[[104, 127, 117, 148], [104, 127, 118, 148], [113, 133, 141, 149]] 141
[[125, 125, 123, 113, 123, 124], [134, 128, 117, 105, 122, 119], [121, 123, 126, 117, 122, 127]] 122
[[116, 119, 118, 129, 128, 139], [126, 144, 110, 109, 109, 115], [147, 103, 110, 153, 142, 108]] 142
[[131, 133, 135, 125, 135, 103], [131, 127, 131, 127, 131, 120], [121, 128, 132, 127, 131, 123]] 131
[[122, 120, 115, 111, 127], [149, 116, 126, 135, 136], [119, 137, 126, 145, 131]] 145
[[142, 124, 127, 123, 130, 130, 140], [121, 126, 121, 116, 123, 135, 120], [124, 124, 110, 101, 120, 139, 124]] 139
---
[151 131 139 118 101 123]: 151, 101

[123 137 124 108 102]: 137, 102

[ 98 115 138 108 132 148 143]: 148, 98

[155 147  99 111 145 134]: 155, 99

[[ 99 130 118  98 118 140]
 [115 125 120 121 124 137]]: 140, 98

[[147 123 152 126]
 [101 118 111 109]]: 152, 101

[125 105 123 117 116 103]: 125, 103

[102 157 130 133 116 112]: 157, 102

[125 121 102 134]: 134, 102
---
[[150 129 123 131]
 [137 119 142 145]
 [143 157  98 101]] --> 119

[[122 141 118 144 152 129]
 [119 117 127 135 142 120]] --> 117

[[150 142 128 128 126]
 [154 138 128 128 120]
 [147 130 129 129 103]] --> 138

[[117 154 115 130]
 [115 133 134 134]
 [129 109 114 123]] --> 133

[[134 139 111 115 144]
 [145 132 114 153 129]] --> 132

[[128 128 137 141 135 122 121]
 [124 138 120 101 118 133 140]] --> 138

[[137 150 122 135 130 138 117]
 [122 150 124 112 131 134 131]
 [136 150 117 114 126 136 126]] --> 150

[[128 127 129 137 147 130]
 [129 128 135 147 132 128]
 [127 127 129 130 149 135]] --> 128

[[138 125 153 136 110]
 [135 116 151 135 111]] --> 116

[[128 131 115 103]
 [123 118 138 122]] --> 118
---
[[130 131 129 132 129 127 125 129 131 128 122 134 135]
 [135 127 123 128 123 125 123 131 129 134 124 133 133]
 [131 129 119 131 127 121 119 128 126 128 127 132 134]
 [139 126 119 124 118 116 118 129 127 143 126 138 139]
 [143 122 123 111 113 109 110 137 114 156 140 142 138]
 [134 129 122 123 120 119 120 126 128 143 124 140 142]
 [137 127 123 116 117 112 114 129 122 152 132 145 145]
 [141 123 124 112 113 109 112 131 120 155 140 141 142]
 [139 129 126 111 120 119 112 135 112 156 132 151 144]
 [136 127 119 125 120 123 124 126 129 139 122 136 137]
 [139 127 128 111 119 116 110 138 113 155 137 149 141]]	130

[[120 127 120 130 129 120 129 124 129 125 121 124 129]
 [120 127 124 122 117 125 110 124 117 128 123 126 127]
 [120 111 132 122 117 135 114 106 115 127 125 130 127]
 [120 131 128 128 131 125 129 133 131 123 128 128 126]
 [102 127 109 124 122 105 117 124 120 136 114 118 125]
 [107 111 120 122 122 115 114 111 117 125 119 124 128]
 [134 134 135 128 129 140 129 133 129 130 130 131 132]
 [120 123 124 128 126 125 121 120 126 127 123 126 129]]	120

[[126 114 121 114 144 141 131 120 152 126 128 119 137]
 [130 118 124 111 143 134 130 121 150 119 128 112 135]
 [128 115 121 113 144 140 130 121 151 127 130 118 138]
 [129 117 124 112 142 133 129 121 152 118 127 113 135]
 [130 118 125 110 141 136 130 121 151 120 127 115 135]
 [127 115 123 118 144 143 129 125 147 122 128 117 136]
 [128 114 120 112 143 142 130 119 150 128 131 117 136]
 [128 115 126 116 143 141 132 125 151 119 132 116 140]
 [130 113 124 114 141 137 134 119 148 121 136 118 140]]	126

[[137 133 129 122 124 129 134 138 114 125 133]
 [126 134 128 110 128 129 104 130 140 119 132]
 [117 143 121 122 115 129 151 140 134 129 122]
 [137 133 115 130 130 104 123 129 134 128 144]
 [133 140 120 134 134 131 123 108 125 136 138]
 [127 131 118 133 148 134 125 132 127 145 136]]	137

[[136 126 114 128 134 123 133 115 127 112 109 126 136 126]
 [118 119 124 127 133 123 115 129 137 142 124 131 126 117]
 [124 122 137 124 148 134 136 138 144 121 128 132 124 118]
 [125 125 135 134 129 125 133 129 128 149 128 124 131 126]
 [127 127 131 139 120 126 117 127 125 150 111 130 139 135]
 [119 134 127 121 132 121 119 128 109 141 132 126 126 109]
 [136 128 127 122 125 140 142 130 132 144 126 131 124 126]
 [124 135 132 118 148 119 124 141 135 133 126 128 115 131]
 [130 127 137 127 137 122 130 134 124 114 124 130 121 132]
 [130 135 126 128 134 136 113 141 125 113 127 126 126 111]
 [134 124 138 116 124 112 133 130 138 134 122 135 121 123]
 [143 127 128 126 132 122 144 126 125 125 128 128 130 151]]	136
---
[[117 131 116 149 128 136]
 [142 146 127 123 155 131]
 [115 134 130 128 130 124]] result: 117

[[138 152 117 129]
 [104 139 120 121]
 [129 101 133 135]] result: 138

[[144 128 131 140 133]
 [130 136 119 133 135]
 [116 121 137 131 105]] result: 144

[[132 123 121 103 127]
 [124 116 127 143 136]
 [122 129 127 133 126]] result: 132

[[145 111 107 139 119]
 [147 111 107 139 118]
 [135 104 114 143 111]] result: 145

[[119 100 148 130]
 [125 140 143 136]
 [106 125 143 128]] result: 119

[[121 125 123 122 107]
 [119 125 119 123 108]
 [127 129 124 131 132]] result: 121

[[120 122 128 134 128 127]
 [124 127 132 116 128 129]
 [150 144 126 103 125 128]] result: 120
---
[[104 125 128 120]
 [131 128 128 125]
 [121 126 127 129]] -> 121

[[124 150 124 130 131 135]
 [129 155 127 130 131 138]] -> 129

[129 151 130 131] -> 129

[[113 140 125 134 100 100]
 [115 115 144 133 134 134]] -> 115

[137 155 138 141 131] -> 137

[132 134 123 133 130 156 150] -> 132

[156 102 120 142] -> 156
---
[104 116 141 102 117] result: 141
[127 102 142 147 135] result: 142
[102 121 133 121 125] result: 133
[131 124 113 149 120] result: 113
[123 124 145 150 140] result: 145
[114 151 149 125 146] result: 149
